Look-ups in named tables: a row name and a column name give one cell, copied from the table.

Table givo
	fafovuk	kem	kipod	tuf	suk	rolumo	logu
tupip	36204	32214	62057	81974	46713	61310	30673
gemoki	51138	24999	34629	68502	61097	35549	40371
rori	80432	75338	54827	56627	55871	63593	45949

fafovuk of gemoki = 51138
kipod of gemoki = 34629
rolumo of rori = 63593
tuf of rori = 56627
kipod of tupip = 62057
rolumo of tupip = 61310
kipod of rori = 54827
logu of rori = 45949
kem of tupip = 32214
fafovuk of rori = 80432

komer =
,kosas,ruzafos,lig,kore,bimeg,pakorim,fefef,fuzagu,fata
nup,161,182,155,173,102,167,11,76,203
tezut,35,171,160,165,193,194,96,30,14
momi,191,30,55,54,11,8,201,68,165
mavisik,55,22,39,9,162,77,164,182,67
kevem,183,171,40,215,127,40,64,42,184
bufatud,13,155,19,128,204,146,120,37,97

pakorim of nup: 167
ruzafos of tezut: 171
kore of kevem: 215
kore of bufatud: 128
pakorim of kevem: 40
fefef of mavisik: 164
kosas of momi: 191
bimeg of tezut: 193
fefef of momi: 201
fuzagu of momi: 68
kore of momi: 54
fuzagu of nup: 76
pakorim of momi: 8
fuzagu of bufatud: 37
fefef of tezut: 96
pakorim of mavisik: 77

voz
cols = tatetu, teforit, ladinu, madagu, paluz, dimafa, mizukun, serolim, rep
nekede: [0.7, 0.5, 0.6, 0.3, 0.4, 0.5, 0.7, 0.2, 0.3]
gekop: [0.2, 0.4, 0.2, 0.7, 0.5, 0.2, 0.5, 0.6, 0.4]
zamul: [0.6, 0.4, 0.5, 0.4, 0.7, 0.7, 0.1, 0.1, 0.4]
vovi: [0.5, 0.7, 0.7, 0.7, 0.3, 0.2, 0.5, 0.4, 0.6]
zuta: [0.3, 0.4, 0.4, 0.7, 0.6, 0.5, 0.3, 0.6, 0.3]
kipov: [0.6, 0.5, 0.6, 0.5, 0.7, 0.7, 0.7, 0.4, 0.6]
vazunov: [0.5, 0.6, 0.5, 0.7, 0.4, 0.8, 0.3, 0.2, 0.3]
kope: [0.6, 0.5, 0.5, 0.7, 0.3, 0.6, 0.5, 0.6, 0.7]
nuf: [0.7, 0.4, 0.5, 0.5, 0.4, 0.2, 0.4, 0.5, 0.7]
doseb: [0.3, 0.7, 0.7, 0.4, 0.3, 0.5, 0.2, 0.4, 0.4]

zuta, madagu -> 0.7
doseb, ladinu -> 0.7
nuf, rep -> 0.7
kipov, dimafa -> 0.7
gekop, tatetu -> 0.2
zamul, serolim -> 0.1
kope, paluz -> 0.3
nekede, ladinu -> 0.6
doseb, paluz -> 0.3
vazunov, teforit -> 0.6
gekop, serolim -> 0.6
gekop, madagu -> 0.7
gekop, teforit -> 0.4
kipov, madagu -> 0.5
kope, tatetu -> 0.6
kipov, tatetu -> 0.6
kipov, teforit -> 0.5
vazunov, paluz -> 0.4
kipov, mizukun -> 0.7

masus =
	govebe	gep
tivi	3731	3630
daleg	6375	6535
golebun	1832	6202
mesobug	3695	3125
bekoras	4674	2288
dav	3937	3286
kagugep	5988	6986
rekem	8356	6243
vuzali	5719	5229
kop	7760	321
pulo	2097	4601

What is the gep of golebun in masus?
6202
What is the gep of mesobug in masus?
3125
What is the govebe of daleg in masus?
6375
What is the gep of kagugep in masus?
6986
What is the gep of daleg in masus?
6535
What is the govebe of dav in masus?
3937
What is the govebe of bekoras in masus?
4674
Row with the largest gep: kagugep

felibag.tsv
	literap	pugeto	sazazog	mone	kufup
bis	0.09	0.51	1.71	7.34	0.09
dar	1.78	-1.87	-7.49	-4.68	-1.18
vus	-1.49	-4.65	-9.43	-3.92	0.09
kel	0.09	-6.31	4.64	0.48	-0.09
losikal	-1.34	-0.08	0.09	-1.70	0.09
varer	0.09	2.52	5.69	-0.97	0.09
rif	-3.56	-2.47	0.09	3.76	1.37
kenefug	5.81	-6.29	2.83	-5.43	-1.75
todimo	-0.09	1.53	-4.73	-3.72	0.09
sek	-4.36	3.81	0.09	9.08	0.09

What is the mone of sek in felibag?
9.08
What is the pugeto of bis in felibag?
0.51
What is the mone of rif in felibag?
3.76
What is the pugeto of rif in felibag?
-2.47
What is the kufup of dar in felibag?
-1.18
What is the kufup of kel in felibag?
-0.09
What is the mone of vus in felibag?
-3.92
What is the pugeto of losikal in felibag?
-0.08
What is the kufup of bis in felibag?
0.09
What is the literap of kel in felibag?
0.09
What is the literap of bis in felibag?
0.09
What is the sazazog of vus in felibag?
-9.43
What is the mone of losikal in felibag?
-1.70
What is the literap of dar in felibag?
1.78
What is the pugeto of kenefug in felibag?
-6.29
What is the literap of todimo in felibag?
-0.09
What is the literap of vus in felibag?
-1.49
What is the mone of bis in felibag?
7.34

lademi =
	dutu	zez	duv	muzos	galer	tiga	devuru
vepusoz	146	188	151	225	192	85	201
fol	181	225	229	249	181	216	192
rubapag	126	159	117	206	161	53	175

fol, devuru: 192
fol, galer: 181
vepusoz, devuru: 201
rubapag, galer: 161
vepusoz, muzos: 225
rubapag, duv: 117
vepusoz, zez: 188
rubapag, tiga: 53
fol, zez: 225
vepusoz, dutu: 146
vepusoz, galer: 192
rubapag, muzos: 206
rubapag, dutu: 126
fol, muzos: 249
fol, dutu: 181

sedeg
|  | gep | gonoda | des | tuz | met | vezu |
|---|---|---|---|---|---|---|
| buru | 141 | 94 | 110 | 135 | 7 | 71 |
| sagoki | 137 | 138 | 93 | 138 | 10 | 60 |
| bof | 124 | 128 | 106 | 185 | 177 | 152 |
| lirug | 93 | 123 | 133 | 151 | 102 | 120 |
| nugupab | 122 | 120 | 84 | 138 | 125 | 141 |
| tad | 98 | 120 | 55 | 140 | 153 | 91 |
| nudum | 155 | 85 | 177 | 24 | 63 | 96 |
| lidosib | 184 | 183 | 132 | 79 | 110 | 187 |
| rap | 113 | 133 | 132 | 173 | 229 | 150 |
| bif | 97 | 96 | 94 | 48 | 124 | 131 |

lirug, gep => 93
bif, vezu => 131
nudum, vezu => 96
bof, gep => 124
lidosib, des => 132
sagoki, vezu => 60
tad, gonoda => 120
rap, gonoda => 133
nugupab, gep => 122
tad, met => 153
lirug, met => 102
lidosib, gep => 184
lidosib, met => 110
Row with the largest met: rap

vel =
columns: dopo, pifozar, darasak
kobuga: [66, 60, 9]
forivaf: [34, 81, 93]
dolo: [57, 64, 66]
famelok: [57, 59, 58]
peg: [46, 67, 81]
fif: [42, 84, 37]
busife: [51, 64, 73]
mizitin: [68, 45, 61]
bebuzol: [54, 59, 62]
vuloz: [59, 67, 66]
gozubu: [69, 67, 57]
tiv: [45, 73, 52]
gufi: [78, 26, 37]

gozubu, darasak: 57
forivaf, dopo: 34
fif, pifozar: 84
vuloz, dopo: 59
fif, darasak: 37
dolo, dopo: 57
dolo, pifozar: 64
gufi, dopo: 78
tiv, dopo: 45
kobuga, dopo: 66
forivaf, pifozar: 81
famelok, dopo: 57
mizitin, pifozar: 45
bebuzol, pifozar: 59
famelok, darasak: 58
vuloz, pifozar: 67
bebuzol, dopo: 54
vuloz, darasak: 66

moze
         bavozos  meregu    saf  zazisan  kigumi  ladagis  sunipot  vomori    fiv   ruta
lim        51718   54251  54575    61907   36873    65219    35077   47312  47859  54811
doti       24065   75200  31486    54011   40061    39265    64705   94676  58927  57613
kuda       46358   48032  48294    56022   29433    51261    68733    7042  27355  83139
bamab      64203   62802  32686    61639   75493    31354    71480   68060  60755  47224
sanasas    71279   55839  39061    97652   67501    50375    64953   47942  37729  41322
maki       71672   53200  43996    61843   67169    47698    61938   48580  44456  47678
mufotu     63260   48620  57348    68614   53597    69285    66002   44534  51623  52865
fakanur    40987   58609  66670    44146   52175    61063    52081   63907  62608  62900

bavozos of bamab = 64203
meregu of bamab = 62802
meregu of kuda = 48032
saf of doti = 31486
sunipot of lim = 35077
fiv of maki = 44456
zazisan of maki = 61843
saf of fakanur = 66670
saf of sanasas = 39061

